-147 65 -168 56 45 166 -142 279 -163 18 -117 -59 203 -99 125 -44 -48 3 -324 -78 185 76 10 129 62 -67 -297 71 -231 90 5 222 37 0 -147 -> pes
-116 -64 -181 288 219 183 -38 391 27 -14 -339 -157 124 -75 168 -74 -138 199 -119 97 23 190 -23 185 -21 -210 -350 125 -60 66 -142 -16 128 -68 -288 -> vusor
-58 110 -11 -208 -41 -639 90 -33 140 -102 633 411 -479 360 369 -525 -178 288 -885 229 28 5 225 223 665 151 -381 109 471 -525 454 288 37 100 9 -> mer
-3 5 -139 -188 83 -272 -155 -232 409 62 238 365 -293 491 -92 225 -274 -95 -193 -219 4 -150 116 -32 374 41 1 359 340 -137 215 -234 35 32 348 -> rup
107 -63 297 -107 -41 33 -66 -32 -342 74 129 -28 12 -270 251 -365 -3 106 -352 -26 126 93 215 180 42 -126 -221 88 -158 11 204 456 -32 179 6 -> pes
-138 140 -287 -41 84 -161 -77 198 -10 -46 69 181 -51 104 143 -141 -144 225 -628 -15 53 46 91 169 386 -4 -347 267 89 -231 199 230 56 -39 -100 -> toba
41 -67 -92 -3 246 82 -128 149 242 184 16 29 -47 165 235 -174 -174 -83 -368 85 169 182 3 147 122 -124 -131 43 91 27 140 71 29 -42 -36 -> Dag
7 132 44 -168 -63 -74 80 -2 -153 -27 209 103 -12 82 64 -93 149 -79 74 95 -108 -29 -37 -45 30 97 230 -237 176 -8 -7 -32 -76 -51 -105 -> mer
-120 -249 -222 303 205 47 -72 192 300 -43 -270 -164 -74 -96 96 -133 -197 239 -267 183 76 224 -30 129 26 -97 -451 217 -19 -109 -18 -15 218 13 -37 -> Buk
33 115 165 -411 101 3 -127 -258 176 144 3 197 -133 453 -227 248 -175 -269 216 -395 -109 -284 210 -277 145 -298 265 386 126 113 6 -1 -34 -24 -30 -> Dag
208 -65 403 -142 11 130 6 -225 -131 78 82 -22 -37 -124 282 -351 11 -183 -47 71 7 -9 160 -4 -42 -170 216 -167 28 -25 69 276 -97 41 -63 -> vusor
27 -100 -6 148 143 139 -65 12 193 118 -206 -194 12 -1 -22 35 -44 -126 256 23 -18 74 -54 -26 -120 -93 52 -110 60 139 -196 -212 70 -81 -14 -> Buk
55 219 -63 -537 -213 -544 104 -376 328 -284 578 562 -616 612 20 -147 -91 295 -513 -190 -126 -177 152 -145 896 372 75 373 478 -438 464 366 58 165 -65 -> pes
-18 -260 -57 360 148 -60 86 137 347 -47 -143 -140 -177 156 94 -64 -140 153 150 257 -37 114 -158 112 -43 -22 -291 -97 289 43 -147 -456 183 -15 35 -> peto
79 -224 167 79 173 -3 -61 -180 239 -26 -137 -14 -182 107 -106 99 -255 -13 256 -106 -86 -56 64 -106 -133 -236 44 231 149 106 -81 -266 82 36 138 -> vusor
81 194 263 -277 -148 101 25 -82 -435 166 154 15 110 -97 61 -139 161 -160 52 -115 -35 -100 140 -12 -57 -66 254 -150 -84 31 69 239 -166 -53 -128 -> rup
61 -254 256 178 46 270 33 4 -125 73 -276 -353 99 -483 80 -212 41 47 182 189 50 183 48 22 -428 -191 -42 -146 -233 1 -155 88 28 -23 -31 -> Buk
77 -128 245 133 70 317 -47 -34 -141 98 -338 -235 279 -184 -215 279 25 -302 696 -139 -39 -29 -29 -154 -564 -302 302 -27 -200 400 -366 -343 -80 -39 135 -> zol
-76 -196 -167 150 155 -213 37 -44 484 -103 -100 44 -365 218 108 -183 -224 342 -407 145 -35 16 40 84 343 -32 -398 264 264 -274 116 -10 257 24 -96 -> palim
16 380 -64 -211 -150 -39 -57 297 -474 45 372 188 114 -60 397 -366 193 94 -790 -76 203 210 154 320 493 87 -271 -32 -100 -99 290 622 -198 55 -240 -> toba
-108 11 -278 258 -117 144 -3 258 -249 -53 -164 -232 265 -396 -98 30 177 182 -186 26 42 123 -175 94 -280 55 -271 -104 -345 93 -88 86 35 -69 -60 -> Dag
-23 102 147 -124 -98 195 28 -124 -347 0 -134 -100 210 -150 -318 218 193 -159 508 -235 -131 -231 14 -257 -279 -98 393 -60 -248 192 -224 -33 -80 -44 -84 -> palim
-56 21 -42 208 8 273 74 110 -31 -84 -292 -298 197 -185 -26 19 182 -158 299 83 -103 -12 -213 -106 -341 -64 201 -395 -46 152 -386 -184 1 -237 -218 -> Betuf
129 54 228 -398 114 -51 -44 -336 283 19 153 262 -297 503 38 74 -130 -302 154 -210 -31 -221 149 -216 302 -91 407 171 293 -78 76 -5 -62 32 -55 -> Betuf
71 25 -45 42 159 6 -140 162 -91 151 221 50 73 -137 214 -194 -147 -39 -415 35 233 226 83 242 62 -65 -166 19 8 12 132 62 -53 24 173 -> pes
59 -197 274 20 93 26 -3 -242 240 -49 -186 -118 -179 12 45 -151 -112 -35 144 36 -88 -55 99 -99 -50 -202 13 74 112 -26 -101 30 113 49 -61 -> Buk
46 -236 297 199 -246 133 230 -159 -533 -66 -38 -371 180 -600 -107 -179 305 -23 474 268 -132 -81 -135 -143 -759 9 232 -618 -199 48 -204 -155 -63 -58 128 -> vusor
-39 17 -195 84 -44 -238 5 0 200 -88 115 69 -164 175 -125 101 -117 123 -175 -30 32 -49 -19 53 196 86 -330 207 102 -120 79 -98 82 69 104 -> peto
57 -284 73 -5 308 -128 -63 -181 554 44 -81 74 -311 333 8 -11 -426 -27 39 103 -17 -17 71 -80 22 -260 -43 296 319 -21 72 -235 162 1 215 -> zol
-132 137 -601 131 -43 -416 -55 352 103 -222 268 182 -98 111 85 -117 -175 435 -834 208 86 154 -146 313 456 263 -696 237 84 -239 325 225 119 20 95 -> peto
15 7 54 79 58 193 -60 89 -143 49 -95 -134 115 -158 128 -116 45 -107 -5 13 83 70 2 39 -93 -76 -21 -131 -93 108 -125 65 -14 -15 -63 -> pes
-212 120 -385 192 -82 -83 -37 423 -212 -131 -28 -34 218 -172 71 -42 72 242 -470 -25 117 150 -54 267 101 81 -526 45 -194 30 26 104 75 -22 -185 -> palim
122 -300 440 37 263 76 56 -462 457 92 -265 -105 -389 130 -104 22 -285 -121 657 33 -133 -189 118 -288 -214 -286 316 107 186 -54 -65 -377 157 43 15 -> fasup
-22 58 -151 -28 314 164 -216 209 193 141 -68 92 38 160 177 -5 -166 -160 -280 -96 180 140 56 126 229 -153 -65 208 -6 103 25 63 2 -48 -159 -> palim
97 -257 82 142 150 -15 21 -131 244 12 -20 -117 -178 -17 169 -227 -99 -1 -61 238 -44 48 -56 20 -115 -92 -15 -151 226 -43 -6 -149 93 -42 97 -> Betuf
-24 263 -295 -262 -140 -251 -63 92 -87 -3 418 278 -85 175 124 -84 0 77 -621 -104 118 35 56 146 426 206 -171 96 119 -161 333 244 -49 -5 -16 -> Betuf
189 -62 81 -75 138 -27 -99 -169 126 19 159 78 -8 57 -98 129 -178 -167 165 -64 -20 21 -26 -78 -126 -105 323 -28 93 153 -41 -106 -70 -51 305 -> Dun
7 -236 131 278 71 0 91 79 40 14 -10 -112 -110 -258 346 -484 -113 291 -372 253 110 238 112 216 -14 -164 -396 -49 10 -209 51 124 93 35 -61 -> Dun
69 -149 -43 -58 64 -89 -107 -94 88 94 73 107 -97 -32 62 -99 -262 187 -472 -42 145 97 194 125 172 -112 -282 427 -84 -201 328 278 60 116 113 -> Dun
135 45 229 -128 -131 71 -32 -108 -212 126 171 -44 72 -279 253 -333 92 -88 -286 29 88 126 172 86 40 -28 8 -138 -153 -62 111 418 -116 41 -21 -> Buk
48 41 223 -432 -53 -182 -50 -314 -3 13 264 280 -147 174 -4 -88 -96 -65 -266 -240 49 -152 316 -105 291 -97 39 308 -8 -153 313 381 -64 151 104 -> palim
-2 -284 -107 309 103 -202 72 157 254 -182 -59 -57 -237 -103 356 -515 -158 416 -612 368 -3 241 -62 316 153 -35 -691 120 282 -215 158 94 219 71 -79 -> peto
-149 198 -366 184 -166 -82 69 193 92 -204 -76 -30 -30 198 76 -39 221 134 -205 -36 -105 -9 -145 57 378 236 -211 -113 90 -66 -144 48 102 -75 -453 -> Dun
-110 28 -111 -59 50 -29 -34 18 176 -92 -86 45 -13 250 -106 149 -42 -117 135 -104 -81 -146 -61 -111 11 -56 100 49 152 45 -112 -188 32 -95 -68 -> Betuf
101 -46 260 -101 105 75 18 -186 -96 179 58 23 17 -34 -34 -38 -42 -192 257 27 -18 -57 65 -96 -170 -158 287 -111 92 15 -9 -171 -115 -56 208 -> toba
160 117 171 -277 88 -56 -86 -32 -78 -19 360 185 -33 -21 254 -313 -93 -153 -339 127 38 83 78 81 76 -86 234 -120 149 -38 187 331 -170 -73 43 -> vusor
-80 -115 -147 305 -240 -204 193 84 32 -201 -55 -137 -163 -83 93 -237 137 488 -261 154 -96 70 -93 171 199 168 -539 -31 16 -175 44 86 186 55 -287 -> Dun
207 -14 573 -467 7 121 -92 -405 -167 211 155 75 11 -57 30 -71 -41 -421 255 -194 39 -124 328 -187 -109 -275 457 -32 -56 4 99 231 -199 30 136 -> Buk
-51 -279 101 429 284 174 -19 107 147 17 -376 -253 112 -172 -90 138 -236 -123 399 71 20 89 -103 -22 -523 -278 23 -17 -49 202 -330 -519 68 -35 205 -> fasup
-64 42 -79 50 45 38 -4 156 -108 21 -100 -42 98 -39 -6 -24 -76 92 -102 18 5 47 28 37 -13 -130 -134 146 -94 44 0 73 41 -37 -40 -> zol
70 229 88 -313 -112 -116 11 -6 -371 64 251 127 20 71 91 -151 29 18 -237 -8 -27 -40 166 27 245 -39 13 129 -61 -26 243 406 -83 42 -64 -> zol
25 -117 293 -56 76 169 9 -350 282 -113 -326 -13 -23 154 -450 501 -114 -284 899 -409 -158 -330 51 -412 -235 -211 373 290 -81 175 -372 -314 13 68 146 -> peto
-12 -42 -94 188 21 12 19 67 47 -32 17 -125 58 -45 -14 -39 85 -73 58 111 -85 58 -161 -4 -195 55 108 -287 131 156 -219 -229 31 -58 36 -> mer
32 -152 -62 246 136 140 -82 47 1 -24 -192 -211 269 -215 -206 251 -97 -167 395 46 -64 55 -188 -84 -538 -166 164 -178 -127 306 -308 -333 -9 -167 249 -> Dun
40 -63 -8 93 129 -17 -19 49 -123 81 106 -26 49 -195 112 -191 -109 27 -291 99 105 121 38 120 -93 -113 -166 -3 -23 -45 52 64 -26 10 162 -> toba
29 -79 35 175 135 181 -4 86 57 55 -128 -168 100 -48 156 -125 9 -178 71 103 -39 84 -102 41 -214 -108 111 -287 88 142 -209 -150 1 -137 -42 -> rup
192 -119 403 -22 125 282 22 -201 -163 32 -100 -177 182 -287 -80 34 -9 -403 645 115 -65 -51 -48 -242 -603 -294 561 -274 -141 246 -262 -175 -140 -121 191 -> zol
-56 214 -363 -305 133 -273 -196 -71 578 -56 250 514 -281 830 -94 402 -270 -219 -103 -368 32 -167 43 -102 683 94 129 364 422 -92 124 -252 20 -52 -16 -> Dun
389 -113 557 -385 111 -175 48 -500 196 -16 485 219 -397 154 177 -350 -141 -325 145 210 -65 -96 126 -129 54 -87 547 -191 467 -162 155 43 -139 30 353 -> peto
-6 233 158 -603 -148 -360 26 -368 175 -142 347 450 -436 640 -25 -18 -98 -39 -141 -230 -101 -365 268 -215 636 78 159 352 287 -315 354 350 -27 115 -217 -> vusor
-42 36 -161 230 86 378 -103 404 -348 197 -138 -251 510 -372 65 57 118 -266 151 70 153 196 -210 189 -490 -87 28 -421 -252 358 -227 -215 -98 -196 26 -> rup
-104 111 -157 -125 21 -233 -46 6 256 -98 96 218 -204 360 -87 128 -225 148 -256 -145 16 -106 146 -7 437 -29 -359 493 56 -197 180 133 83 97 -28 -> peto
-28 -1 6 -64 -2 -222 2 -89 110 -23 246 179 -208 193 17 -84 -80 37 -245 -32 20 -63 77 -10 155 -14 -130 121 153 -133 117 -31 0 59 136 -> Dag
-190 229 -381 -78 20 -348 -39 320 -14 -61 371 327 -181 315 298 -303 -95 272 -867 130 118 116 51 261 630 196 -432 164 223 -311 368 265 38 50 -167 -> mer
232 -255 259 63 56 -30 114 -194 -147 148 299 -72 -108 -344 277 -520 -17 30 -52 413 46 174 53 77 -249 -48 156 -438 158 -199 164 -48 -26 -30 274 -> Dun
-33 48 -189 250 -1 76 94 168 60 -26 -48 -147 82 11 74 -69 155 -94 97 235 -13 89 -237 6 -109 117 104 -405 109 84 -243 -229 6 -130 -38 -> zol
188 -153 158 -53 100 -60 -80 -159 133 126 210 153 -166 72 178 -130 -178 -29 -96 -81 88 115 160 75 128 -103 31 95 148 -27 134 -38 -29 84 210 -> Dun
240 -246 475 -98 143 321 -34 -397 37 122 -55 -115 18 -165 -38 5 -29 -411 580 4 -63 -80 50 -278 -520 -250 652 -246 10 188 -227 -153 -121 -23 251 -> vusor
81 -189 369 22 0 -12 59 -151 -12 -5 76 -26 -120 -239 270 -428 -100 90 -290 136 109 74 255 99 14 -189 -318 146 -103 -235 159 336 6 190 74 -> peto
-129 223 -149 -99 -281 -138 92 48 -232 -156 13 27 45 49 -170 158 156 90 -25 -161 -37 -133 -52 -40 125 221 -71 28 -140 -37 77 155 18 66 -177 -> fasup
-40 144 -107 -32 192 119 -155 178 -14 -12 -77 40 173 61 -20 126 -69 -194 -30 -152 84 23 11 -8 49 -140 69 124 -159 145 -110 101 -80 -59 -65 -> palim
35 64 -53 -57 8 7 -91 145 -266 94 249 22 164 -175 258 -204 5 -122 -409 116 182 163 1 167 -77 -2 -96 -213 -83 32 161 177 -128 -56 144 -> Betuf
196 -84 343 -35 42 73 6 -32 -201 79 102 -45 -7 -268 309 -394 -25 -29 -147 149 72 182 136 115 -112 -183 19 -105 -40 40 89 247 -82 23 98 -> zol
-36 254 -361 -278 88 -350 -111 86 304 19 396 464 -282 547 124 27 -252 133 -660 -117 96 49 104 153 751 152 -189 413 361 -262 422 67 15 -8 16 -> Betuf
-38 223 -295 15 6 -195 98 133 140 -106 220 131 -207 419 72 -73 81 21 -34 148 -169 -42 -220 -19 347 259 271 -327 464 -116 -112 -239 11 -239 -282 -> Dun
-82 241 135 -258 -51 58 35 -173 125 -103 -156 83 -138 440 -264 369 84 -327 564 -282 -147 -362 -32 -341 130 -10 449 26 85 46 -167 -144 -59 -65 -352 -> fasup
-6 -330 -34 493 454 276 -24 70 316 -4 -636 -336 34 1 -101 171 -345 -117 558 73 -61 27 -146 -144 -517 -386 130 -25 128 200 -538 -608 211 -194 -24 -> Dun
-66 95 -252 -51 -37 -37 -87 126 -97 83 211 133 117 87 -41 162 -26 -120 -130 -83 91 15 -63 56 -16 118 38 -45 2 41 35 -154 -75 -66 208 -> rup
-182 107 -618 266 241 -122 -93 282 470 -129 -142 42 -17 459 -359 543 -218 -48 88 -35 -20 5 -305 -60 87 120 -4 209 205 138 -234 -565 131 -167 129 -> zol
-54 -186 -159 260 287 -143 -29 148 490 -36 -132 35 -244 333 141 -50 -332 201 -203 116 3 169 -40 130 209 -63 -301 215 323 -7 -12 -269 213 31 2 -> mer
-4 22 -234 105 153 25 -229 183 62 110 11 3 96 6 72 16 -206 -73 -355 -36 177 142 -18 166 51 -35 -163 103 4 115 52 -46 22 -50 151 -> pes
197 78 174 -192 -22 -59 -57 -14 -424 174 457 100 20 -298 308 -471 -27 17 -492 124 155 191 163 197 72 6 24 -140 -12 -102 345 356 -150 29 190 -> pes
